Below is a small trained network, with its code and all its weights. Each question gives an input and a target symbol and asks what happens when units are switched off, that is, made to give their printed mean instead of their output.

import numpy as np


def w(rows, s, z=0):
    codes = np.array(rows[::2]) - 128.0
    scale = np.full(codes.shape[1], s)
    scale[-1] = z or s
    return codes * scale


def f(y):
    return np.maximum(y, 0)


def softmax(a):
    e = np.exp(a - a.max(-1, keepdims=True))
    return e / e.sum(-1, keepdims=True)


def log_softmax(a):
    a = a - a.max(-1, keepdims=True)
    return a - np.log(np.exp(a).sum(-1, keepdims=True))


def net(x, mask):
    ids = ['ΞΣΦδεηλμ'.index(c) for c in x.split()]
    T = len(ids)
    res = E[ids] + P[:T]
    r = res
    for j in range(2):
        rows = slice(3 * j, 3 * j + 3)
        q, k, v = (r @ M[0][rows].T for M in (Q, K, V))
        z = softmax(np.where(np.tri(T) > 0, q @ k.T / 3**0.5, -1e9)) @ v
        o = O[0][rows]
        res = res + np.where(mask[j], z, o[:, -1]) @ o[:, :-1]
    y = f(res @ A[0][:, :-1].T + A[0][:, -1])
    res = res + np.where(mask[2:14], y, B[0][:, -1]) @ B[0][:, :-1]
    return log_softmax(res[-1] @ U[:, :-1].T + U[:, -1])


Q, K, V, O, A, B = {}, {}, {}, {}, {}, {}
E = w([
[228,165,159,214,143,96,236,109],'Ξ',
[126,174,120,125,193,117,37,52],'Σ',
[100,97,206,111,163,108,86,4],'Φ',
[71,11,118,80,125,80,113,60],'δ',
[86,17,143,49,108,149,167,58],'ε',
[221,57,82,105,136,157,89,103],'η',
[199,63,87,118,39,34,116,129],'λ',
[163,177,203,121,55,69,151,51],'μ',
],0.018)
P = w([
[95,83,203,43,137,82,30,240],'0',
[179,149,170,24,111,113,59,147],'1',
[188,165,141,25,102,155,79,125],'2',
[198,172,109,28,106,151,107,77],'3',
[177,139,93,68,112,140,92,64],'4',
[176,149,76,94,113,139,95,57],'5',
[158,142,67,117,113,147,101,48],'6',
[159,135,63,134,117,162,126,41],'7',
[156,132,50,175,112,150,115,40],'8',
[156,128,49,187,116,152,129,17],'9',
[171,148,59,185,114,178,187,2],'10',
],0.0078)
Q[0] = w([
[177,70,99,79,134,134,42,5],'h0',
[84,113,172,177,157,188,89,222],'h0',
[70,146,128,124,169,138,140,144],'h0',
[156,125,124,143,133,100,107,118],'h1',
[79,143,130,154,197,101,91,151],'h1',
[174,95,79,121,109,103,142,78],'h1',
],0.015)
K[0] = w([
[119,118,84,250,101,145,206,118],'h0',
[105,87,150,58,88,105,79,139],'h0',
[122,94,121,37,147,171,92,138],'h0',
[104,116,143,143,149,136,141,106],'h1',
[124,118,71,110,38,158,144,143],'h1',
[122,155,141,195,167,174,109,64],'h1',
],0.015)
V[0] = w([
[87,118,185,115,162,131,136,31],'h0',
[148,120,129,119,254,196,92,124],'h0',
[141,39,38,81,68,112,126,151],'h0',
[159,101,170,100,123,144,77,98],'h1',
[150,107,123,161,208,106,192,162],'h1',
[168,141,92,132,135,94,49,191],'h1',
],0.0098)
O[0] = w([
[102,133,147,28,216,96,23,129,129],'h0',
[182,2,205,114,224,120,68,71,64],'h0',
[171,158,129,111,131,159,232,22,184],'h0',
[59,105,165,176,155,153,107,140,251],'h1',
[204,101,145,66,130,136,121,102,47],'h1',
[123,125,46,228,131,92,145,70,139],'h1',
],0.0095,0.011)
A[0] = w([
[124,125,153,2,181,161,120,128,1],'n0',
[93,226,108,151,59,119,190,179,5],'n1',
[124,153,72,91,104,113,78,136,237],'n2',
[149,123,154,61,36,204,68,118,216],'n3',
[119,68,210,144,187,128,139,206,201],'n4',
[226,119,107,195,145,137,128,155,152],'n5',
[134,130,8,120,110,155,122,130,137],'n6',
[156,160,114,148,164,163,233,90,80],'n7',
[165,84,192,8,144,66,25,98,60],'n8',
[189,136,247,133,96,67,125,102,223],'n9',
[204,70,206,95,65,134,91,208,93],'n10',
[111,175,143,42,101,128,148,125,179],'n11',
],0.0087,0.0037)
B[0] = w([
[175,105,89,52,103,242,187,145,151],'n0',
[130,98,148,106,228,141,150,168,250],'n1',
[137,88,66,183,156,110,152,61,183],'n2',
[117,116,147,235,148,115,137,99,167],'n3',
[134,146,168,126,66,80,2,164,154],'n4',
[112,180,104,86,188,172,119,103,169],'n5',
[220,132,182,149,143,117,124,121,197],'n6',
[128,155,175,91,42,94,84,160,234],'n7',
[98,116,121,119,77,118,221,150,180],'n8',
[135,180,65,137,161,160,111,140,159],'n9',
[186,129,158,78,167,62,125,98,147],'n10',
[108,132,112,171,86,109,144,142,171],'n11',
],0.0085,0.016)
U = w([
[156,151,122,73,177,114,72,149,142],'Ξ',
[121,147,52,203,162,156,120,147,224],'Σ',
[160,99,226,179,167,108,61,146,68],'Φ',
[140,124,92,116,153,148,114,137,105],'δ',
[138,119,114,114,168,119,115,126,70],'ε',
[169,78,222,147,255,147,117,83,164],'η',
[156,126,113,122,160,88,104,118,3],'λ',
[167,159,148,170,106,116,115,124,107],'μ',
],0.0073,0.0041)

Each question gives the input, a string of symbols that net reads in full, and the target symbol t.
The units are the heads (3 rows each of Q, K, V and O) and the neurons (one row each of A and B). Each row of codes is followed by its name. A weight is (code - 128) times the scale printed after its matrix; where a second scale follows, it is the last column's (O, A, B and U).
mask holds one flag per unit, heads first, then neurons. A switched-off unit (its flag False) gives its mean, the last column of its rows in O or B, instead of its output. The means were averaged over made-up inputs and are rounded, as every weight is.
A unit's drop is (log p(t) with every unit on - log p(t) with that unit switched off) / (log p(t) with every unit on - log p(t) with every unit switched off).
The circuit of an input: a set's keep is (log p(t) with only the set's units on - log p(t) with every unit switched off) / (log p(t) with every unit on - log p(t) with every unit switched off). Starting from the 12 units with the biggest drops (on a tie, the unit counted first), units are removed one at a time, each time the one whose removal leaves the highest keep (on an exact tie, the one counted first), for as long as the keep stays at least 0.8.
units of the circuit, in order: the units of the circuit, biggest drop first
top k neurons: the k neurons with the biggest drops, biggest first
which heads matter: for each layer, one digit per head in row order, 1 if its drop is at least 0.15 and else 0, layers parted by /
drop when u is switched off: that unit's drop, to one decimal
input Ξ λ η η η ε Φ η Σ Φ δ, target Φ: top neuron	[n4]
input Σ Ξ η, target Σ: units of the circuit, in order	[h1; n7]
input η Ξ μ Φ, target Φ: top 3 neurons	[n4; n3; n5]
input η Φ ε μ η δ Ξ, target Φ: units of the circuit, in order	[h0; h1]
input Φ Σ η Ξ δ η Φ Φ η Φ μ, target Φ: which heads matter	11
input ε Φ ε Ξ η Σ μ Φ Φ, target Φ: units of the circuit, in order	[h0; n4]
input μ ε η λ η λ η ε Φ Σ Σ, target Ξ: top 3 neurons	[n4; n0; n3]
input μ η η η δ η η λ Φ, target μ: units of the circuit, in order	[h0; n7]
input Σ λ λ η Φ μ ε, target Σ: units of the circuit, in order	[h0; n7; n2]
input μ η Φ λ η η λ λ η η, target μ: units of the circuit, in order	[h0; n7]
input η μ η, target Σ: units of the circuit, in order	[h0; n2; n7]
input Σ Ξ η ε Σ μ ε, target Σ: top 2 neurons	[n7; n1]
input η η η Σ η λ η Φ, target μ: top 2 neurons	[n7; n1]
input Φ λ η λ δ η Σ Φ μ, target Σ: units of the circuit, in order	[h0; n7; n2]
input Σ ε Σ, target δ: top neuron	[n8]
input η λ ε μ η λ, target Σ: top 3 neurons	[n7; n2; n11]
input Σ Σ Σ, target Φ: top 2 neurons	[n4; n5]
input λ η λ ε μ η δ Φ ε δ, target δ: top 2 neurons	[n0; n8]
input δ η η η δ, target η: top 2 neurons	[n11; n4]
input Σ Ξ λ η δ, target Σ: top 2 neurons	[n7; n1]
input Ξ μ η λ, target λ: top 4 neurons	[n10; n1; n2; n8]
input λ η δ, target μ: drop when n7 is switched off	0.3
input λ Φ λ Σ Φ η η Σ, target η: drop when h0 is switched off	1.4
